Each row has a class, written as a number after it.
[-179 -304  161 -150  139  106  143   43  354 -154 -397  128 -265  262
 -168   90   54  491   79  -55 -171  121   49  210  -82 -110  -40  -83
   49   34 -324 -208  318   71] -> 1
[ -68 -210 -110 -784  149   47  -93  -38 -201  132   60 -136 -199  -22
 -302 -247   88  597  449  103  436 -133  148    4 -206  -29  -29  130
   51  301 -271 -139  334 -240] -> 2
[-180 -295  138 -252  -18  146  168  111  401 -139 -432   83 -218  252
 -136   55   76  533  105 -111 -250   95  -31  180 -143 -117   49 -101
   10   23 -307 -256  291   67] -> 7
[ -12  128  -29   61  532 -140 -132 -117 -188  150 -134  273 -253  -95
 -147  181 -117  198  124   75  240   75 -173 -266   15  -62  -52 -232
  115 -144   69 -430  464  490] -> 2
[  96 -241  -39 -321  120   52  239  169  -61  187   77  -21   80  122
  -60  -33  -39  132 -148   93  205   84 -165  -63  156 -275  -89  278
  -88  -15 -131 -139 -243   -4] -> 4
[-174 -194  141 -171    7  102  176  137  292  -54 -392  210 -325  182
  -98   -5  111  578  130 -172 -256   41   73  273 -123  -88  -31   23
    6  -90 -287 -338  332   37] -> 0
[-165 -311  204  -78  106  123  147   68  331 -131 -394  158 -319  148
 -103   94  124  482  132 -134 -302   45    6  298 -119  -40  -54  -49
   65 -138 -274 -306  401   35] -> 2
[  92 -211  -19 -449   51    6  265  133 -122  142   40    8   53   57
  -45 -106   -6  134 -131   -2  194   84 -109  -32  176 -260  -75  269
 -166   17  -56 -306 -293  -45] -> 5
[  42  112    5  165  438 -115 -203 -132  -93  106 -167  368 -223  -88
 -139  260 -208  223   67  204  216   61 -193 -293   44 -119 -100 -178
  115 -245   53 -388  518  508] -> 7
[-184 -296  222 -153   -4  149  140  116  405 -112 -340  176 -355  111
  -97  100  123  556   80 -165 -310   61   19  276 -104  -92  -98   -5
   69 -152 -287 -252  368  -21] -> 7
[  64 -189   30 -433  164   27  171  219  -99  174   46   40   28   40
 -158  -23  -48   56 -114   61  305  100 -157  -77  157 -243   15  221
 -101   -8  -64 -257 -267  -19] -> 0
[ -26  113   25   90  506 -131 -176  -49 -177  142 -213  321 -172 -175
 -132  205 -165  129   81  169  199   87 -108 -251   29  -55  -78 -159
   93 -176  101 -401  494  469] -> 3
[-143 -308  156 -183   24  139  146  151  370 -139 -389  139 -358  165
 -109  111  110  513   79 -158 -263   70   17  252 -136  -85  -85  -30
   80 -120 -336 -268  383   27] -> 4
[-205 -299  141 -208  -12  118  105  140  317  -49 -463   96 -290  182
 -134   94   39  564  140 -209 -249   89   -2  256 -157  -72  -57  -46
   28  -49 -349 -283  309   25] -> 6
[  54 -216    9 -346   26   -2  272  220  -98  138   75  101   33   11
  -50  -47   20   99 -174  -33  244  154 -172  -35  183 -232  -45  284
 -192 -105    4 -328 -281   14] -> 3
[-141 -296  173 -140   87  113  199   77  379 -154 -366   90 -247  268
 -155   82   95  441  103  -92 -273  101  -41  207  -98 -129   -4  -71
   -1    4 -258 -238  304   62] -> 3
[  15  107   11  -42  459 -112 -174 -101  -93   98 -225  244 -203 -180
 -176  160 -128  206   98  139  217   74 -147 -230   -1  -45  -55 -181
   87 -132   36 -404  532  436] -> 5
[  47 -239   26 -325  144   48  140  208 -141  181   50   24   46   70
 -136   35  -97   40  -91   39  307  111 -187  -71  172 -266  -35  232
 -134  -80  -60 -195 -270  -10] -> 6
[  73 -221   66 -460   64   31  172  216  -47  217   41  -44   36    8
 -180    0  -61   39 -105   49  330  127 -152  -84  168 -252  -13  242
 -133   -8 -102 -157 -246  -58] -> 3
[  43 -255    4 -304   32    1  266  194  -98  100   52   96   42   71
  -96   11    6   99 -222  -14  220  148 -236  -52  177 -259  -18  263
 -143  -96  -18 -306 -306   20] -> 1
[ -54 -276  -56 -747  207   59 -125  -94 -301   50   45  -61 -151   59
 -249 -271   31  645  402  254  332 -142   61  -31 -213  -29  -31   86
  101  336 -256 -151  243 -214] -> 0
[-182 -214  132 -111   66   60  191  112  261  -75 -488  203 -318  193
 -118   67   96  547  102 -241 -340  127   65  289 -123  -92   17  -34
  -10  -94 -240 -317  321   49] -> 1
[ -24 -317  -99 -795  258   54 -166  -78 -284   38   73 -121 -199   73
 -249 -222   34  595  404  195  441  -49   24  -37 -215  -43  -86   64
   90  374 -281 -164  189 -205] -> 3
[  53  106   90  204  396 -173 -148 -129 -134  121 -160  347 -185 -107
 -136  272 -201  108   49  221  191   35 -181 -295   92 -149 -107 -138
  118 -223   78 -328  437  431] -> 3
[ -91 -201  -76 -899  143   33 -191    1 -286  138   61 -134 -229  -72
 -295 -257   84  608  464   30  373  -96   78   -2 -283   52  -23   56
   95  270 -263 -241  269 -215] -> 7
[-115 -213  -54 -876  155   63 -141  -36 -247   96  146 -116 -227  -44
 -313 -277   97  596  488   91  525 -111  156    8 -229   26  -45  113
   44  312 -253 -166  254 -233] -> 0
[  79 -239  -34 -373  134   17  216  121  -91  136   73   26   36   94
  -59  -46  -64   75 -176   88  239   48 -153  -93  180 -322 -129  234
 -124   12 -131 -233 -208  -19] -> 6
[-156 -362  137 -160  114  105  162  114  358 -154 -432  154 -222  294
 -122   51   34  429   81  -67 -207   82  -44  184 -132 -147   27 -114
   22   38 -345 -195  232   75] -> 3
[-178 -317  167 -147   51  132  163  109  354 -102 -434  152 -318  179
 -106   91   64  535   89 -153 -285   81   46  277 -104 -100 -108  -46
   57  -86 -298 -209  369   45] -> 1
[ -81 -206  -37 -875   91   10 -235  -31 -269   99   93 -156 -166  -50
 -326 -243   -7  505  423  121  511  -88   62  -35 -209   -6 -100   81
   51  336 -300  -96  257 -230] -> 3
[-160 -298  155 -227   57  146  113  143  430 -100 -382  156 -342  136
 -138   65  111  555   94 -156 -226   79   -1  264 -153  -83  -37  -40
   55  -86 -360 -272  394   11] -> 7
[  84 -247   10 -440  124   45  186  251  -94  138   33    7  -31   20
 -139   34  -15   52 -106  -23  333  141 -135  -48  161 -269    2  221
 -104  -83  -56 -236 -250  -55] -> 1
[  55  145   38  108  401 -122 -202 -116 -159  102 -132  350 -258 -113
 -168  212 -164  178  102  197  302   27 -169 -270   31  -90 -100 -134
   98 -208   95 -437  504  452] -> 0
[  35   73   26  -14  566  -70 -151 -125 -161  156 -104  230 -233 -129
 -172  134 -122  219  153  199  257   45  -95 -274   16    3  -97 -188
  116 -155   32 -349  515  478] -> 7
[-161 -403  245    0  114  143  158   39  322 -167 -368  153 -268  218
  -85   83   67  535   80 -103 -305   66   16  279  -79  -42  -98  -53
   41 -103 -327 -242  303   59] -> 5
[ -37  112   21  102  531 -134 -163 -119 -120   82 -205  297 -140 -143
 -161  229 -141  120   27  203  237  104 -148 -237   38  -90  -67 -159
   89 -149   47 -397  543  479] -> 1
[-223 -358  167 -172   97  119  133   32  348 -176 -387  106 -233  288
 -111   86   38  456  120  -46 -249   65    6  194 -133 -142  -50 -119
   55   31 -305 -221  260   52] -> 6
[ -25 -290 -133 -777  271   46 -117 -109 -292    8   98 -114 -146   78
 -288 -209   22  615  403  208  348  -88   33  -39 -186  -46  -22   44
   57  349 -242 -166  272 -221] -> 6
[ -25   95   25  -70  449 -113 -220 -104  -80  119 -173  207 -170 -244
 -205  180 -125  135  121  173  295   45 -155 -250  -17  -45  -48 -143
  107 -151   76 -387  555  382] -> 2
[-191 -281  146 -194   30  119  180  103  282 -156 -348  174 -260  215
 -130   49   82  499  111 -101 -215   33   10  220 -119  -84    7  -96
   20    3 -302 -260  330   54] -> 0
[  62  117   20  130  459 -135 -213 -110 -102  138 -121  316 -237 -112
 -155  278 -205  208   81  186  204   64 -154 -254   44 -138 -134 -124
  147 -268   62 -379  532  425] -> 4
[ -14   60   41   16  502 -111 -197 -120  -51   87 -201  278 -173 -173
 -170  197 -171  142   82  177  245   70 -139 -247   15  -98  -58 -171
   95 -150   59 -343  461  422] -> 5
[-189 -332  210 -212    4  144  125  122  374 -152 -437   97 -333  138
 -146  143  105  465   98 -159 -225   76   35  287 -120  -69  -98  -23
   75  -78 -356 -229  355   -6] -> 1
[ -67 -250  -59 -833  145   63 -117   10 -224   91  103 -183 -178  -91
 -328 -195   71  595  488   84  523  -84  134  -30 -185   -7  -16   94
   22  303 -273  -31  332 -265] -> 3
[  24  157   -3  -68  548 -125 -162  -93 -178  196 -140  251 -290 -151
 -146  128 -122  179  131   94  197   96 -131 -236    0  -51 -104 -197
   98 -129   84 -439  497  452] -> 3
[ -92 -284  -85 -806  250   39 -154  -75 -323   47   59  -72 -166   13
 -261 -230   30  642  385  208  359  -68   43  -47 -238    1   -3   11
  113  338 -235 -207  224 -175] -> 0
[ -89 -161  -93 -881  164   47 -216  -40 -248  104   87 -180 -205  -76
 -306 -240   66  577  423   92  468  -99   51    6 -207    8 -110   96
   94  359 -285 -190  368 -243] -> 2
[  -2  113  -14   -9  555  -92 -146 -148 -153  150 -119  218 -223  -99
 -169  182 -160  179  167  127  215   77 -135 -241   28  -68 -106 -233
   91 -129   80 -343  482  512] -> 5
[  89 -194    3 -438   54  -26  244  145  -64  151   51   31   24   52
  -86  -72  -10  100 -145   26  222  106 -167  -47  163 -269 -102  266
 -145   14  -79 -257 -250  -29] -> 3
[-184 -198  148 -140   30   81  107   97  250  -48 -448  165 -295  209
  -95   24   66  595  131 -193 -314  103   12  240 -153  -99    1  -59
    6  -90 -319 -302  319   70] -> 7
[ -73 -281  -49 -847  139   79 -124   23 -199  118   90 -182 -210  -74
 -354 -195   64  575  473  112  489  -84  169   -9 -197   15  -62  121
   48  309 -249  -32  305 -268] -> 3
[ -60 -209  -80 -857  153   60 -164  -31 -269   88   97 -105 -241  -80
 -310 -179   76  579  490  101  557 -103  131  -26 -204   -4  -27   86
   62  292 -313  -68  287 -250] -> 7
[  39   78   55  162  491  -99 -162 -104  -96  116 -133  332 -176 -109
 -153  223 -197  169   69  252  246   -1 -155 -281   63 -112  -92 -139
  121 -227   25 -362  515  463] -> 0
[  45   82   10    0  577 -108 -168 -131 -143  127  -87  215 -216  -86
 -238  165 -168  195  128  188  289   70 -107 -264   49  -44  -78 -200
  111 -144   25 -339  543  456] -> 1
[-106 -234  -25 -870  116   58 -214  -23 -254  100   74 -177 -187 -101
 -284 -275   58  610  458   46  403  -93   82   23 -243   33  -73   89
   66  267 -232 -180  287 -244] -> 5
[-156 -287  229 -164   22  135  122   99  301 -124 -387  114 -329  167
 -123   63  119  526  121 -125 -204   77   -9  267 -144  -51  -50  -38
   34  -91 -333 -314  348   35] -> 0
[ -98 -237  -65 -816  100   41 -110  -54 -207   95  121 -130 -177  -56
 -330 -263   90  629  481  112  510 -126  232    5 -201   16  -38  156
   34  278 -242 -133  345 -259] -> 1
[-182 -367  259  -87   70  121  128   59  376 -153 -356  169 -316  172
  -70   63   90  534  133  -94 -268   75   42  270 -121  -76 -122  -54
   63 -113 -273 -226  346   22] -> 3
[ -45 -295 -141 -753  235   45 -138 -105 -316   54   95  -85 -117   91
 -267 -201    7  639  391  202  368  -90    7  -69 -202  -54  -18   62
   78  366 -275 -151  178 -190] -> 7
[-114 -286 -107 -785  213   52 -172  -94 -264   43   77  -57 -148   45
 -266 -245   48  664  442  234  433  -91   67  -72 -250    0  -37   51
  117  360 -225 -142  227 -153] -> 7
[  40   79   52  230  475 -156 -167 -146 -158   94 -152  316 -159  -89
 -129  284 -217  170   28  231  146   40 -188 -283   82 -132 -133 -201
  163 -250   60 -380  548  493] -> 1
[-157 -234  138 -269   45  124  117  124  299  -53 -454  130 -340  135
 -132   43  116  623  154 -211 -271  106  -18  301 -152  -31   -9    2
   16  -50 -315 -372  369  -28] -> 6
[  90 -209   22 -448  102    4  180  182 -105  168   58   27    2  -18
 -158   13  -32   54 -156   28  366  138 -187  -77  179 -238  -16  223
 -113  -31  -74 -227 -223  -34] -> 1
[  32 -255   -5 -343  173   19  158  186  -90  180   -4   27   50   94
 -139   26  -63  102 -108   70  283  143 -182  -75  133 -266  -13  235
 -105  -26  -88 -254 -286    4] -> 6
[ -37 -219  -91 -799  142   45 -134  -44 -244   76  142 -152 -233  -58
 -313 -165   93  596  481  130  558  -86  153   -8 -202  -13 -123  139
   62  278 -260  -62  360 -234] -> 4
[  97 -257   24 -427   99   53  178  206  -51  173   57  -37   70   30
 -179  -22  -17   80  -59   53  354   85 -141  -51  152 -217   34  290
 -137  -53 -115 -250 -253  -44] -> 5
[ -66 -199  -78 -892  227   31 -240  -35 -241  120   89 -117 -261  -46
 -339 -240   55  565  447  131  459  -77   56   19 -275   46 -124   99
  131  295 -288 -145  328 -194] -> 4
